Rows and roughly how far along a hidden order each lies, from 0 to 15
In the rows, zero is written as 128.
[ 78 125 152 129 129 141 151 133 124 177 135 150 140 132 127 143 153 151
 132 152 228 132 141 134 134 153 145 148 154 208 172 160 146 139 137 137
 153 130 129 139 123 156 144 132 135 119 129 138 128 134 130 150 128 129
 150 128 123 127 118  88 112 118 123 119  93 108  55 116 114 109  93 114
 113  91  82 141  49  86  84 101  99  68 109 109 104 101  87  80  13  81
 107  81  42 112 114 121 101 109  98  79 112 102 115 108  97  20 110 111
  94  93  81 115 116  98 103 160 122 100  74 115  96 117 118 101  83 113
 131  73  96 132  83 125 121 112 127 110 104 109 128 135 130 117 112 143
 129 142 130 138 137 135 114 130 143 132 165 147 134 142 159 151 141 140
 149 135 133 136 148 134 168 135 140  98 154 161 136 148 118 146 131 133
 127 150 136 143 130 142 134 141 147 134 144 140 127 135 139 102 131 190
 147 155 117 143 123 144 134 127 138 146 148 106 112 131 124 128 180 115
 123 128 130 116 134 115 125 146 101 130 119 125 182 124 131 125 113 130
 122 120 125 118 122 137 132 115 136 134 118 119 119 152 195 133 124 128
 131 118 124 134 126 125 133 126] : 0
[ 90 108 151 131 132 149 174 153 134 189 135 147 139 125 125 130 132 129
 123 128  39 107 110 113 105 101  69  78  52  75  91  95 122 122 126 123
 134 113 123 133 130 161 145 134 145 141 137 164 133 143 133 150 130 125
 113 125 121 123 118  93 118 120 127 129 116 132 145 139 136 148 172 140
 145 156 215 139 255 161 168 139 145 140 144 138 130 128 111 109  56  95
 109  88  37 114 111 119  99 110 104  86 116 113 122 121 122 119 125 141
 141 140 142 185 130 148 131 119 135 147 128 112 126 133 124 130  98 103
 121  63  87  81  48  83 106  86 117 101 101 125 126 134 135 129 153 170
 138 164 146 152 154 146 232 143 199 140 185 162 136 143 153 133 131 130
 119 109 119  96 111 117  88 122 123 137 127 124 109 125 125 131 128 130
 128 149 136 142 133 142 133 140 143 131 135 122  82 123 119  21 109  20
  62  26   9  90   3  69 118 103 110  98 118  96 116 132 139 141  83 138
 167 192 145 175 175 188 151 204 165 168 150 125 103 141 143 129 123 129
 111 114 104 108 105 113 101  86 101 118 109 114 124 160 212 142 135 176
 151 158 144 154 151 142 157 155] : 15
[ 99 153 145 130 131 147 156 154 137 183 139 146 142 144 134 146 152 145
 132 146 190 127 131 129 127 129 115 119 103 122 105 104 125 118 122 110
 108  23  81  87  79  89 108 106  99  53  49  46 110  98  96 100 106 100
  42 121 115 118 118 111 124 129 129 136 124 132 151 140 136 140 161 134
 138 140 170 138 255 143 147 132 137 133 141 138 131 132 121 138 117 131
 134 123 119 124 128 127 120 123 125 128 125 125 127 124 121 105 126 137
 132 131 133 176 148 149 133 104 137 158 156 116 148 156 135 219 215 227
 169 172 156 255 218 236 163 186 145 152 139 125 136 153 137 129 135 139
 128 128 122 126 122 125  37 117  71 116  92  81 112  94  30  78 110 119
  91  82 109  80 103 112  74 117 120 146 118 112  97 114 122 119 124 124
 120 132 131 136 129 139 133 141 148 150 145 149 153 136 142 125 137 196
 148 155 120 136 119 130 130 119 128 121 120  84  94 124 105 115  48 103
  90  83 121  95  92  84 112 110  93 114 115 121 117 119 124 125 118 131
 129 129 133 132 138 156 165 157 181 169 155 158 157 221 255 155 119 208
 158 170 144 152 150 141 150 152] : 10
[ 95 149 144 130 130 142 154 144 128 176 137 147 145 144 130 144 148 147
 133 148 218 133 141 134 135 151 155 148 163 197 163 158 140 136 135 135
 147 133 131 135 125 145 137 129 132 114 117 123 125 125 125 135 120 118
 109 125 118 116 116  80 101 112 120 112  88 101  42 109 111 100  78 109
 110  87  66 138   1  81  74 101  96  67 103 105 104  97  88  74  22  86
 103  88  40 115 114 121 105 110 102  81 116 109 119 113 104  41 117 120
 109 104 101 127 125 115 115 154 126 121 105 108 115 127 125 136 132 147
 140 113 122 171 139 164 139 142 137 138 127 115 134 150 141 132 155 162
 135 150 136 141 138 138 148 135 161 134 164 152 135 144 156 151 139 138
 147 133 133 132 140 133 156 131 134 116 143 148 128 134 117 131 127 126
 121 132 129 132 127 132 128 125 124 110 129 126  92 128 128  74 123 120
 122 117  98 127 102 124 129 122 131 128 139 107 111 128 124 126 153 123
 128 130 131 127 127 130 133 154 124 141 131 123 194 136 140 129 130 157
 151 139 153 136 141 158 168 157 173 164 150 152 149 201 255 149 132 187
 154 156 141 148 147 139 151 151] : 1
[ 91 123 151 131 132 142 163 143 136 182 136 148 148 137 132 144 151 143
 130 141 170 124 130 126 121 127  99 104  74  89 102  89 120 115 120 106
 109  10  68  88  76  93 112 112 109  65  62  69 117 115 111 124 117 119
 156 133 134 143 130 142 143 144 135 142 130 140 156 141 132 138 148 129
 133 125 158 139 243 123 120 120 118 106 129 125 122 123 110 123  90 114
 130 120 125 125 132 130 128 137 143 175 134 142 139 138 146 191 134 159
 161 164 163 211 145 175 139  98 140 170 162 102 147 152 132 195 159 162
 145 107 113 142  91 103 112  90 115  85  84 140 118 101 105  95  21  88
 114  94 108 115 113 122  11 115  82 120 117 113 124 125 117 131 135 136
 140 131 132 135 146 136 171 135 139 154 148 152 136 135 129 140 128 125
 119 127 127 124 124 119 121 109 102  72 117 101  48 120 116  10 113  55
  93  84  67 116  79 121 130 123 137 149 155 134 144 136 147 147 174 138
 173 189 145 172 169 179 152 215 164 173 164 115 128 151 155 133 141 174
 157 143 146 128 130 140 138 115 129 124 110 105 109 109 127 118 144  87
 114  96 116 120 119 119 122 115] : 11
[ 77 155 151 130 131 144 160 144 134 196 138 149 144 141 131 144 155 145
 130 146 176 123 131 128 123 130 102 110  84 110 107  95 123 116 122 108
 112   1  70  87  72  94 112 109 105  52  58  54 114 108 105 117 110 111
 108 127 126 135 124 128 134 146 133 140 126 138 153 143 133 139 153 131
 134 129 162 140 255 132 135 125 126 118 136 129 127 127 108 125  93 117
 131 116 116 123 130 129 118 130 132 157 130 134 134 131 136 149 131 152
 150 154 153 205 146 171 138 106 142 174 168  98 152 161 135 223 205 221
 165 144 136 215 146 173 139 139 129 111 100 134 126 120 116 103  47 101
 115  99 107 115 110 119   1 109  52 114  90  83 114 104  55  99 122 128
 120 105 123 111 134 128 150 130 136 157 146 154 134 146 129 150 130 132
 126 150 136 142 129 137 130 131 133 110 133 122  84 127 126  27 119  71
  94  78  46 109  48  95 123 109 118  99 117  72  88 126 115 124 141 112
 126 137 134 137 138 147 139 188 146 168 160 127 124 151 161 135 147 201
 188 160 176 148 153 176 187 166 188 171 142 140 141 174 210 134 144 131
 127 111 120 127 120 117 121 106] : 11
[ 93 147 146 129 130 143 155 141 128 178 137 147 145 140 130 144 150 148
 133 146 220 134 140 134 135 152 153 146 162 199 164 159 140 136 135 135
 147 134 131 135 124 146 139 130 133 117 119 124 125 131 127 136 122 119
 110 125 119 118 117  76 104 112 120 111  91 103  43 110 112 101  79 109
 110  86  67 138   1  85  76  99  96  68 106 105 103  98  89  72  22  82
 103  88  43 114 113 121 103 110 101  83 114 108 118 112 104  45 116 118
 106 103  97 126 139 112 113 153 126 117 102 111 113 127 124 132 129 146
 140 109 123 167 132 157 137 140 135 133 126 113 134 151 140 131 150 160
 135 149 136 142 139 138 158 135 161 135 168 150 136 145 167 152 139 138
 147 134 134 135 142 133 158 132 136 115 144 149 130 137 117 135 128 128
 122 134 130 134 127 132 128 127 126 112 129 125  97 128 129  77 125 124
 122 118 100 127 104 124 129 121 130 126 136 105 110 129 126 123 155 119
 126 127 130 122 125 126 130 150 120 138 128 125 191 134 138 128 127 154
 147 136 149 134 138 154 161 150 173 161 144 149 146 196 250 148 132 181
 151 156 140 147 145 139 150 149] : 1
[ 96 129 151 131 132 142 158 143 137 198 137 148 148 140 133 145 152 144
 130 143 169 124 131 126 123 129  99 107  75  96 105  90 121 116 119 106
 109  13  69  88  77  94 111 111 108  65  64  67 117 114 111 122 116 119
 146 131 131 144 129 140 142 144 134 141 128 140 159 142 132 138 150 130
 133 126 156 140 249 126 125 121 120 109 132 125 125 121 110 123  91 115
 129 120 123 125 131 130 124 134 140 168 133 140 138 137 146 186 134 158
 159 163 163 213 148 175 140  99 141 172 167 100 150 154 133 206 173 180
 150 118 120 160 104 118 120 101 118  93  89 140 120 103 107  96  27  89
 113  94 106 114 111 120   1 113  72 119 108 103 121 120 104 124 132 134
 136 128 131 133 144 135 169 135 139 156 151 154 139 139 128 146 129 128
 122 134 130 128 126 123 123 114 108  80 119 103  52 120 116   7 113  46
  86  73  49 111  58 112 128 118 130 132 144 118 129 133 139 141 172 134
 165 179 143 164 165 176 151 217 168 176 165 126 125 154 158 135 147 186
 168 149 157 135 137 149 155 129 139 132 117 112 116 119 133 120 147  91
 115  96 115 121 115 117 120 109] : 11
[ 93 133 148 129 130 143 157 139 127 178 136 147 143 139 129 144 151 149
 133 150 221 133 142 135 135 152 149 148 158 201 168 159 142 137 135 136
 149 133 131 139 126 149 141 131 135 125 131 134 127 132 128 143 127 125
 127 127 122 122 118  83 107 115 122 115  93 107  54 113 113 104  87 112
 112  89  75 138   1  87  80 101  97  69 106 107 103  99  87  74  15  83
 103  85  39 113 113 120 103 108  98  79 113 104 116 109  98  32 113 115
  98  97  89 113 125 104 107 156 123 109  88 114 103 122 121 113 101 128
 133  95 109 149 109 140 129 127 131 123 117 111 131 144 132 127 138 153
 132 146 134 140 139 137 139 134 154 133 168 153 136 146 164 154 141 139
 153 135 134 139 146 135 167 134 138 105 150 158 136 145 116 142 130 132
 126 143 133 138 129 138 131 134 137 125 137 134 115 131 134  86 126 152
 135 133 105 134 107 130 130 123 132 133 144 104 108 129 122 124 171 116
 119 122 129 115 116 117 124 139 109 130 120 123 188 127 128 126 119 138
 131 126 131 125 129 142 143 132 146 144 130 132 133 173 214 140 126 152
 142 137 132 140 136 133 142 129] : 1
[ 80 112 150 128 130 143 153 144 132 176 137 149 140 141 134 147 153 149
 133 149 223 132 140 133 135 146 140 138 142 177 149 140 135 131 131 124
 130  66 104 111  99 115 123 116 114  65  72  59 109  94  90  90  93  83
   1 111 100  85 103  35  79  92 115 102  73  94  20 109 108 100  86 113
 113  96  97 139 105 103 108 116 119 103 130 130 126 134 122 150 125 142
 150 131 159 129 141 134 132 142 144 179 136 140 137 133 140 155 131 146
 142 140 136 178 118 146 126 137 133 143 123 126 125 135 126 153 128 146
 140 102 113 146 115 132 125 123 128 115 106 136 126 128 122 117  95 130
 126 128 124 132 131 132 108 127 128 130 152 140 132 137 157 148 143 139
 154 136 136 145 156 140 192 139 147 135 161 181 167 170 125 165 136 143
 137 176 143 151 136 150 140 154 165 163 154 152 157 139 143 120 135 180
 149 147 114 134 105 127 128 118 123 116 118  79  82 124 103 113 203 103
  84  76 118  85  82  72 106  95  70  97  93 128 190 104 109 119  96  88
  85 102  92 104 104 113 107  93 112 118 109 112 114 138 166 129 109 125
 131 123 127 136 130 129 135 133] : 6
[ 78 115 149 128 129 143 152 144 133 180 136 149 139 141 133 148 153 150
 133 149 226 132 140 134 134 147 138 140 138 179 149 138 135 131 131 124
 131  70 102 111  98 116 122 116 112  58  66  60 109  93  89  90  94  83
   1 112 101  84 103  34  78  90 115 103  75  93  27 109 109 100  85 113
 113  97 100 139 109 104 106 116 119 105 131 132 128 134 122 152 133 141
 148 132 164 129 140 134 131 142 144 176 136 141 137 134 142 151 131 147
 142 138 137 174 110 145 126 138 133 143 121 125 122 135 125 152 132 151
 138 100 111 148 110 134 122 124 127 112 106 137 126 130 123 119  98 131
 126 129 125 133 131 132 108 127 132 130 155 140 132 139 159 148 142 140
 156 137 137 145 156 140 193 139 147 134 161 180 167 168 124 164 135 143
 137 174 143 151 136 151 140 154 162 159 153 150 150 139 142 116 134 172
 145 140 108 132 104 123 128 117 121 112 116  74  79 123 101 113 209 100
  85  76 118  84  81  74 105  92  69  97  93 122 187 104 110 119  97  90
  87 102  94 105 106 115 108  98 115 121 111 115 114 145 173 130 108 124
 132 124 128 137 130 129 136 133] : 6
[ 92 153 145 129 130 143 154 141 128 176 137 148 144 142 130 144 150 149
 133 149 220 133 140 134 135 154 152 151 156 197 163 158 140 135 135 134
 146 135 129 134 123 145 138 128 132 115 114 121 124 126 124 132 120 116
  99 124 117 114 116  78 100 110 120 112  85 100  35 108 110  99  76 108
 109  84  66 139   1  83  75 100  97  66 104 105 103  97  89  76  23  85
 104  89  47 115 115 122 106 112 105  84 115 111 119 114 106  54 117 122
 111 108 104 132 139 119 116 153 127 126 105 106 117 130 126 144 140 159
 143 117 124 179 144 171 142 146 138 139 129 115 134 151 142 133 160 164
 135 150 135 142 140 138 150 135 160 134 165 150 135 144 159 148 139 137
 146 130 132 130 138 131 148 130 134 119 142 142 122 131 118 129 126 125
 119 130 128 132 126 131 127 121 121 105 129 124  95 127 127  80 123 120
 121 118  94 128 105 127 130 122 131 129 141 111 115 129 125 128 145 121
 131 137 133 132 133 136 133 162 128 146 136 115 195 139 143 131 135 163
 158 144 159 140 145 163 172 161 181 169 151 156 151 210 255 151 136 191
 156 158 142 149 147 139 151 150] : 2
[ 83 144 150 129 131 142 152 148 133 180 139 147 142 144 133 148 152 149
 133 149 214 130 140 132 133 144 131 133 128 164 136 128 133 127 129 119
 124  55  94 104  92 101 117 113 107  53  57  42 107  90  87  82  90  80
   1 112 100  90 105  42  84  99 117 108  87 103  52 117 115 112 105 120
 121 111 130 138 193 123 126 126 131 128 140 140 136 145 133 166 159 151
 156 143 176 131 141 135 133 145 143 165 133 137 134 131 133 138 128 137
 133 130 125 151 120 129 119 130 128 130 105 110 114 126 123 132 118 132
 131  92 111 145 106 132 130 129 129 124 117 133 131 144 135 128 138 156
 134 146 136 143 144 139 185 137 177 139 186 168 140 156 209 175 151 145
 171 150 141 152 160 142 192 138 144 123 155 161 149 147 122 144 129 130
 122 137 129 130 125 126 124 116 109  89 119 107  44 121 116   4 111  37
  74  47  32  99  30  77 119 103 105  77  97  53  68 121 101 113 201 103
  98  96 123 106 112 108 123 132 112 130 124 115 166 130 137 128 127 154
 147 139 145 132 137 156 165 150 164 160 140 141 138 184 221 138 128 157
 138 126 129 135 128 126 128 122] : 7
